[  2   5   3   0  -3   1   0 -20  -2 -10   1  -4   0  -1  -2   0   7  -4
 -19  -6   0  25 -15   5   2  -3   2   1   0 -31  10   1  -1   0  -3] : <56>
[ -5  -4  -1  -1  34  -1  -1  50   2 -15  -3  11  -2   2   1   0 -11  11
  30  18   0  43   6 -15  -2   0  -1  10  -5  23 -12  -2   2   2   0] : <166>
[ -2   2   6   1  21   0  -1  28   2  16   0  13  -3   2   3   0 -12  16
  93  17   0 -10  41 -14  -1  -7  -4 -10   2  62  -3  -5   6   1   0] : <210>
[ -2  -8  -4   0  15  -1   0  22   2 -12  -1  -2   0   0   1   1   5  24
  17   6   2  19  22  -2  -1   6   1  -3  -1  -3  -6   0  -2   1   1] : <32>
[ -3   8  -1   0  -9  -1   1 -14   1 -12  -2   1   2   0   1  -2  -5   6
 -12   4  -1  27 -23  -7   0  -1   0   9  -2  19   6   0   1   3   1] : <135>
[ -4   6  -4   2  -6   0   1  -5   0   8   1   0   1  -2  -2   0  -1 -21
 -31  -3   0 -29  -8   3  -1   3   0   1   0 -26  -9   2  -3   2   0] : <40>
[  1   0   0   1   1  -2   0   0   1   5  -1   4   0   1  -1  -2  -8  12
   2  14   0 -10 -21  -3  -1   1  -1   6  -1 -30  -2  -1   4   5   0] : <201>
[  0   1  -1   1   1   0   0  25   1  31   1   2   1   0   1  -1  -7  -1
   3  -1  -1 -45   0   2  -1   5  -3  -4   2  32  -6  -2   5   3   3] : <179>
[  3   3   0  -3  -3   3   0 -17  -3   0  -1 -10   1   0   1   2   5 -15
 -14 -17  -1   5   5  13   2  -3   3  -1   1   5  11   2  -2  -7  -1] : <83>
[ 3  6  8  0 15  1 -1 10 -3  3  0  2  0  1  3  0  1 26 59 -3 -1 46  7 -5
  2 -2  0 -1  2 35  2 -3  2  0 -1] : <181>
[  3  11   1   0   0   1   1  -6  -1  10   1  -6   2  -1   0  -1   1   4
 -27 -11  -1  -6  -8  12   1   1   0  -4   3   7   3   1  -1  -1   0] : <27>
asked: [  3  11   1   0   0   1   1  -6  -1  10   1  -6   2  -1   0  -1   1   4
 -27 -11  -1  -6  -8  12   1   1   0  -4   3   7   3   1  -1  -1   0] -> <27>
asked: [ -2  -8  -4   0  15  -1   0  22   2 -12  -1  -2   0   0   1   1   5  24
  17   6   2  19  22  -2  -1   6   1  -3  -1  -3  -6   0  -2   1   1] -> <32>

[57 47 27 49 19 48  4  3  1  0  0  1  1  0  0  1  0  0 -1  0  1  0  2  0
  0  1  0  1  5  2  1  1  2  6 10  6 38 49 40] -> <40>
[ 3  2  0  2  1  4  1  1 -1  0  0 50  1  0  2  9 14 16 26 38 29 64 43 23
 24 34  9  4  5  2  1  1  2  2  4 -1  3  2 -2] -> <179>
[ 3  2  0  2  1  4  8  1  1  0  0  1  1 56  2  9 14 16 26 38 29 64 43 23
 24 34  9  4  5  2  1  1  2  2 -1 -1  3  2 -2] -> <210>
[14  6  3  2  2  0  0  1  1  0  0  1  1  0  0  1  1  2  0  0  1  0  2  0
  0  1  3  4 14 12 14 14 48 46 71 25 72 41 17] -> <32>
after: [25] -> [72]
asked: [14  6  3  2  2  0  0  1  1  0  0  1  1  0  0  1  1  2  0  0  1  0  2  0
  0  1  3  4 14 12 14 14 48 46 71 25 72 41 17] -> <32>
asked: [57 47 27 49 19 48  4  3  1  0  0  1  1  0  0  1  0  0 -1  0  1  0  2  0
  0  1  0  1  5  2  1  1  2  6 10  6 38 49 40] -> <40>
asked: [ 3  2  0  2  1  4  1  1 -1  0  0 50  1  0  2  9 14 16 26 38 29 64 43 23
 24 34  9  4  5  2  1  1  2  2  4 -1  3  2 -2] -> <179>
asked: [ 3  2  0  2  1  4  8  1  1  0  0  1  1 56  2  9 14 16 26 38 29 64 43 23
 24 34  9  4  5  2  1  1  2  2 -1 -1  3  2 -2] -> <210>

[-31  31  -4 -16  61 -13 -32 -64  15  40 -38  14   4  54 -84 -59  35   2
  25  37  41  33  19 -62   5 -17 -63 -28  11  -6 -12 -13 -51   1  61 -36] : <40>
[-40   2 -11   6  -2 -15  -8 -64   8 -29  -8  25 -38 -22  34  -8  -5  23
  13 -27 -13  26  27 -47 -17 -18   3   9  -2 -14  13 -14 -29 -34  21 -30] : <32>
[ 28  -1 -40 -33  32  -8 -24  40  -8  -4  25  12   4  -2 -13  -1  13  20
   0 -55 -29  36  28  40   9  -8   1  14  26 -27 -20  19 -37  17 -15  74] : <179>
[-31  27 -11   5  32 -18 -25 -56  23  47 -50  14  23  84 -49 -40  44   5
  15  28  42  33  13 -47   8 -23 -67 -30  18   1 -16  -9 -27  41  72 -36] : <135>
[-40  -3  -6   1  -2 -16  -3 -64   7 -35  -5  25 -43 -27   7  -8 -10  22
  14 -28 -10  39  28 -18 -16 -18  -7  10  -2 -19  13 -16 -30 -12  21 -36] : <27>
[-26  34  14 -13  74 -21 -35 -69  17  31 -16  12   5  49 -83 -70  34  -5
  18  50  41  36  30 -55   5 -18 -74 -26  11  -7  -7 -15 -60  -5  59 -36] : <210>
[-43  -6 -12   6  -6 -16   2 -64  11 -43  -7  28 -38 -28   8  -8 -10  18
  12 -33 -13  23  24 -42 -23 -29 -15  10   2 -18 -14 -17 -19  -5  24 -19] : <181>
[-31  25   7 -12  63 -13 -33 -64  17  37 -46  14  12  56 -56 -61  14  -1
  25  41  41  35  24 -47   5 -18 -68 -26  11  -7 -12 -13 -53  -2  60 -38] : <83>
[-34  27 -19   0  30 -16 -24 -55  23  51 -39  14  15  86  -3 -37  47   6
  48  21  42  33   0 -47  10 -21 -59 -30  18   1   2  -7 -23  25  77 -49] : <56>
asked: [-31  25   7 -12  63 -13 -33 -64  17  37 -46  14  12  56 -56 -61  14  -1
  25  41  41  35  24 -47   5 -18 -68 -26  11  -7 -12 -13 -53  -2  60 -38] -> <83>
asked: [-34  27 -19   0  30 -16 -24 -55  23  51 -39  14  15  86  -3 -37  47   6
  48  21  42  33   0 -47  10 -21 -59 -30  18   1   2  -7 -23  25  77 -49] -> <56>
asked: [-31  31  -4 -16  61 -13 -32 -64  15  40 -38  14   4  54 -84 -59  35   2
  25  37  41  33  19 -62   5 -17 -63 -28  11  -6 -12 -13 -51   1  61 -36] -> <40>

[ 35 -24 -42  -4  35  23 -27  74 -26 -13  -9 -25  23   6   6  45 -52] -> <60>
[ 25 -25 -55   4 -17  23 -14  76 -46  -2 -13  -4  24  33   4  48  73] -> <181>
[ 30 -35 -60   3  12   7  -1  68 -38   2  -2  15  39  19  -8  44 -56] -> <27>
after: [-55] -> [4]
after: [39] -> [19]
after: [74] -> [-26]
common <27> <181>:  -> [-2]

